Below are the code and all the weights of a small trained network. Each question names an input and a class and asks about switching units off, where a switched-off unit gives its printed mean instead of its output.

import numpy as np


def w(rows, s, z=0):
    codes = np.array(rows[::2]) - 128.0
    scale = np.full(codes.shape[1], s)
    scale[-1] = z or s
    return codes * scale


def norm(h):
    return h / np.sqrt((h * h).mean(-1, keepdims=True) + 1e-5)


def f(y):
    return y / 2 * (1 + np.tanh(0.7978845608 * (y + 0.044715 * y**3)))


def log_softmax(a):
    a = a - a.max(-1, keepdims=True)
    return a - np.log(np.exp(a).sum(-1, keepdims=True))


def net(x, mask):
    res = np.array(x, float).reshape(1, 5) / 4 @ E
    u = 0
    for l in range(2):
        y = f(norm(res) @ A[l][:, :-1].T + A[l][:, -1])
        res = res + np.where(mask[u : u + 5], y, B[l][:, -1]) @ B[l][:, :-1]
        u += 5
    return log_softmax(norm(res)[-1] @ U[:, :-1].T + U[:, -1])


A, B = {}, {}
E = w([
[169,178,122,113,140,153,196],'x0',
[135,123,163,142,75,107,103],'x1',
[130,98,201,121,120,167,119],'x2',
[191,90,135,87,134,156,90],'x3',
[135,131,105,94,2,82,122],'x4',
],0.0089)
A[0] = w([
[187,167,21,107,163,174,254,123],'L0N0',
[85,147,123,113,12,66,253,118],'L0N1',
[58,92,164,226,156,131,84,104],'L0N2',
[122,112,42,125,108,132,105,4],'L0N3',
[188,204,204,165,29,151,69,165],'L0N4',
],0.007,0.0036)
B[0] = w([
[5,55,106,116,176,128,87,242],'L0N0',
[254,56,109,106,42,170,210,254],'L0N1',
[89,182,165,95,57,132,64,193],'L0N2',
[57,201,185,253,235,149,17,121],'L0N3',
[112,105,143,214,96,89,162,217],'L0N4',
],0.007,0.0052)
A[1] = w([
[99,166,116,130,51,69,158,255],'L1N0',
[120,176,150,198,200,172,87,115],'L1N1',
[140,57,116,135,66,209,113,116],'L1N2',
[94,178,2,183,115,94,111,181],'L1N3',
[165,117,120,45,143,149,95,150],'L1N4',
],0.01,0.0028)
B[1] = w([
[148,95,120,87,54,169,73,253],'L1N0',
[207,212,142,143,26,139,180,202],'L1N1',
[222,105,2,118,154,169,165,234],'L1N2',
[210,137,109,232,127,29,106,211],'L1N3',
[165,71,153,82,228,134,131,165],'L1N4',
],0.0088,0.0061)
U = w([
[34,133,181,124,97,82,1,76],'0',
[232,146,199,171,191,117,140,113],'1',
[76,123,171,51,142,53,129,1],'2',
[91,143,82,196,199,33,171,109],'3',
[74,90,99,133,84,68,29,87],'4',
[43,227,221,125,132,181,146,136],'5',
[143,52,114,44,246,180,116,162],'6',
[238,68,101,134,35,121,144,183],'7',
],0.013,0.008)

Each question gives the input, the list of numbers given to net, and the class t.
The units are the neurons (one row each of A and B). Each row of codes is followed by its name. A weight is (code - 128) times the scale printed after its matrix; where a second scale follows, it is the last column's (A, B and U).
mask holds one flag per neuron, layer by layer. A switched-off neuron (its flag False) gives its mean, the last column of its row in B, instead of its output. The means were averaged over made-up inputs and are rounded, as every weight is.
A unit's drop is (log p(t) with every unit on - log p(t) with that unit switched off) / (log p(t) with every unit on - log p(t) with every unit switched off).
The circuit of an input: a set's keep is (log p(t) with only the set's units on - log p(t) with every unit switched off) / (log p(t) with every unit on - log p(t) with every unit switched off). Starting from all 10 units, units are removed one at a time, each time the one whose removal leaves the highest keep (on an exact tie, the one counted first), for as long as the keep stays at least 0.8.
circuit, biggest first: the units of the circuit, biggest drop first
k most important neurons: the k neurons with the biggest drops, biggest first
k most important neurons of layer l: the k neurons of layer l with the biggest drops, biggest first
input [6,-6,0,-2,4], class 6: circuit, biggest first => L0N0
input [-2,-2,3,0,-4], class 1: 2 most important neurons of layer 0 => L0N0, L0N1
input [2,-1,-6,2,-6], class 3: 2 most important neurons => L0N1, L0N0
input [8,7,-1,-2,-6], class 5: circuit, biggest first => L1N2, L1N3
input [0,3,2,3,-6], class 1: 2 most important neurons => L0N1, L1N1
input [-8,-1,1,-5,-2], class 0: 2 most important neurons of layer 0 => L0N1, L0N2
input [8,4,-2,6,1], class 6: circuit, biggest first => L0N0, L1N4
input [-5,4,-5,-6,-4], class 0: 3 most important neurons => L0N2, L1N2, L0N1
input [7,-2,-7,-1,2], class 3: 2 most important neurons of layer 1 => L1N3, L1N1
input [1,2,-5,2,1], class 3: circuit, biggest first => L0N3, L1N3
input [-1,-3,-1,-4,-2], class 3: 2 most important neurons of layer 1 => L1N3, L1N0
input [-3,-4,5,3,-5], class 1: circuit, biggest first => L1N1, L1N0
input [-5,-7,-1,1,-1], class 1: 4 most important neurons of layer 1 => L1N0, L1N1, L1N2, L1N4
input [-6,-3,-2,-2,-2], class 4: 3 most important neurons => L0N2, L1N3, L1N2
input [-2,-5,-8,-3,3], class 3: circuit, biggest first => L0N3, L1N1
input [8,-6,2,-4,-7], class 5: 2 most important neurons of layer 1 => L1N2, L1N1
input [-4,1,-3,5,-4], class 6: 4 most important neurons => L0N4, L1N4, L1N3, L0N3
input [8,-4,-5,0,3], class 6: most important neuron of layer 1 => L1N1
input [-7,7,3,3,-3], class 0: 2 most important neurons of layer 0 => L0N1, L0N2
input [-3,7,-1,-7,-3], class 0: circuit, biggest first => L0N2
input [-2,8,5,-2,-3], class 0: 2 most important neurons => L0N1, L0N2
input [5,-8,-5,6,-1], class 6: 2 most important neurons of layer 0 => L0N4, L0N0
input [-4,5,1,-6,-6], class 5: 2 most important neurons of layer 1 => L1N1, L1N3
input [-8,2,-1,5,-5], class 6: 3 most important neurons of layer 1 => L1N3, L1N4, L1N0
input [5,4,0,-3,-3], class 5: 2 most important neurons => L1N2, L1N3
